Here is a tiny trained network, its code and every weight. The questions are about switching its units off for an input and a class, where a switched-off unit gives its printed mean instead of its output.

import numpy as np


def w(rows, s, z=0):
    codes = np.array(rows[::2]) - 128.0
    scale = np.full(codes.shape[1], s)
    scale[-1] = z or s
    return codes * scale


def f(y):
    return y / 2 * (1 + np.tanh(0.7978845608 * (y + 0.044715 * y**3)))


def log_softmax(a):
    a = a - a.max(-1, keepdims=True)
    return a - np.log(np.exp(a).sum(-1, keepdims=True))


def net(x, mask):
    res = np.array(x, float).reshape(1, 3) / 4 @ E
    y = f(res @ A[0][:, :-1].T + A[0][:, -1])
    res = res + np.where(mask, y, B[0][:, -1]) @ B[0][:, :-1]
    return log_softmax(res[-1] @ U[:, :-1].T + U[:, -1])


A, B = {}, {}
E = w([
[49,91,47],'x0',
[254,45,77],'x1',
[143,233,52],'x2',
],0.008)
A[0] = w([
[220,246,194,105],'neuron 0',
[146,189,85,113],'neuron 1',
[163,195,90,116],'neuron 2',
[154,84,86,94],'neuron 3',
[99,55,190,132],'neuron 4',
[96,196,173,92],'neuron 5',
[159,209,215,108],'neuron 6',
[108,56,163,95],'neuron 7',
[45,119,47,104],'neuron 8',
[90,100,63,120],'neuron 9',
[157,90,98,104],'neuron 10',
[210,78,115,92],'neuron 11',
[155,72,165,125],'neuron 12',
[105,112,109,109],'neuron 13',
[177,106,82,121],'neuron 14',
[118,173,84,87],'neuron 15',
[50,135,124,103],'neuron 16',
[154,57,69,100],'neuron 17',
[101,66,178,122],'neuron 18',
[73,203,138,121],'neuron 19',
[170,108,110,99],'neuron 20',
[229,155,237,106],'neuron 21',
[107,96,163,106],'neuron 22',
[86,93,75,126],'neuron 23',
[91,74,135,138],'neuron 24',
[78,152,162,116],'neuron 25',
[182,89,127,120],'neuron 26',
[111,82,174,121],'neuron 27',
[175,116,222,110],'neuron 28',
[64,148,196,105],'neuron 29',
[134,189,96,118],'neuron 30',
[238,139,79,135],'neuron 31',
[24,127,167,110],'neuron 32',
[56,71,56,108],'neuron 33',
[188,108,107,81],'neuron 34',
[171,95,76,123],'neuron 35',
[99,113,95,107],'neuron 36',
[153,182,77,99],'neuron 37',
[124,138,62,254],'neuron 38',
[179,118,95,115],'neuron 39',
[133,181,74,115],'neuron 40',
[214,88,97,102],'neuron 41',
[128,150,120,93],'neuron 42',
[83,185,188,112],'neuron 43',
[91,94,13,133],'neuron 44',
],0.013,0.0062)
B[0] = w([
[193,60,206,253],'neuron 0',
[177,188,43,183],'neuron 1',
[215,181,110,190],'neuron 2',
[83,79,107,167],'neuron 3',
[222,253,41,207],'neuron 4',
[122,51,63,200],'neuron 5',
[128,85,177,216],'neuron 6',
[187,153,71,174],'neuron 7',
[191,101,183,217],'neuron 8',
[184,85,200,177],'neuron 9',
[108,113,78,164],'neuron 10',
[88,111,89,220],'neuron 11',
[134,143,113,185],'neuron 12',
[169,114,150,133],'neuron 13',
[80,122,76,190],'neuron 14',
[170,125,106,162],'neuron 15',
[98,58,129,196],'neuron 16',
[70,94,81,197],'neuron 17',
[230,212,42,187],'neuron 18',
[65,106,68,230],'neuron 19',
[72,71,120,160],'neuron 20',
[162,68,182,251],'neuron 21',
[138,169,27,150],'neuron 22',
[200,91,220,175],'neuron 23',
[217,177,162,170],'neuron 24',
[57,74,97,189],'neuron 25',
[101,123,122,190],'neuron 26',
[192,188,54,170],'neuron 27',
[160,116,154,205],'neuron 28',
[73,90,75,216],'neuron 29',
[165,156,70,178],'neuron 30',
[67,127,114,254],'neuron 31',
[94,102,65,238],'neuron 32',
[181,67,203,208],'neuron 33',
[83,58,96,176],'neuron 34',
[66,116,98,194],'neuron 35',
[207,101,171,143],'neuron 36',
[193,163,54,178],'neuron 37',
[119,182,167,240],'neuron 38',
[87,121,110,178],'neuron 39',
[190,149,87,184],'neuron 40',
[87,124,115,227],'neuron 41',
[159,116,72,125],'neuron 42',
[96,78,92,219],'neuron 43',
[160,101,215,223],'neuron 44',
],0.0063,0.0075)
U = w([
[6,95,73,64],'0',
[193,245,60,69],'1',
[156,79,230,49],'2',
[87,177,160,255],'3',
],0.014,0.0088)

Each question gives the input, the list of numbers given to net, and the class t.
The units are the neurons (one row each of A and B). Each row of codes is followed by its name. A weight is (code - 128) times the scale printed after its matrix; where a second scale follows, it is the last column's (A, B and U).
mask holds one flag per neuron, in row order. A switched-off neuron (its flag False) gives its mean, the last column of its row in B, instead of its output. The means were averaged over made-up inputs and are rounded, as every weight is.
A unit's drop is (log p(t) with every unit on - log p(t) with that unit switched off) / (log p(t) with every unit on - log p(t) with every unit switched off).
The circuit of an input: a set's keep is (log p(t) with only the set's units on - log p(t) with every unit switched off) / (log p(t) with every unit on - log p(t) with every unit switched off). Starting from the 12 units with the biggest drops (on a tie, the unit counted first), units are removed one at a time, each time the one whose removal leaves the highest keep (on an exact tie, the one counted first), for as long as the keep stays at least 0.8.
circuit, biggest first: the units of the circuit, biggest drop first
most important unit: the unit with the biggest drop
k most important neurons: the k neurons with the biggest drops, biggest first
drop of u: that unit's drop, to one decimal
input [5,4,1], class 2: circuit, biggest first	[neuron 44; neuron 33]
input [-8,-8,-8], class 0: circuit, biggest first	[neuron 29]
input [5,4,-6], class 1: circuit, biggest first	[neuron 4; neuron 18]
input [-4,-5,4], class 0: 2 most important neurons	[neuron 19; neuron 5]
input [-7,6,3], class 2: 3 most important neurons	[neuron 0; neuron 21; neuron 19]
input [3,2,-2], class 3: 2 most important neurons	[neuron 0; neuron 21]
input [-8,3,7], class 2: 4 most important neurons	[neuron 0; neuron 21; neuron 6; neuron 4]
input [0,-2,2], class 3: 2 most important neurons	[neuron 4; neuron 18]
input [8,0,-7], class 2: 2 most important neurons	[neuron 33; neuron 23]
input [2,2,3], class 3: 4 most important neurons	[neuron 4; neuron 18; neuron 27; neuron 7]
input [4,2,-4], class 1: drop of neuron 7	0.1
input [6,1,-1], class 2: drop of neuron 37	0.0
input [-5,0,3], class 2: drop of neuron 0	0.2
input [2,3,3], class 3: drop of neuron 32	0.2
input [2,-1,-2], class 3: most important unit	neuron 0
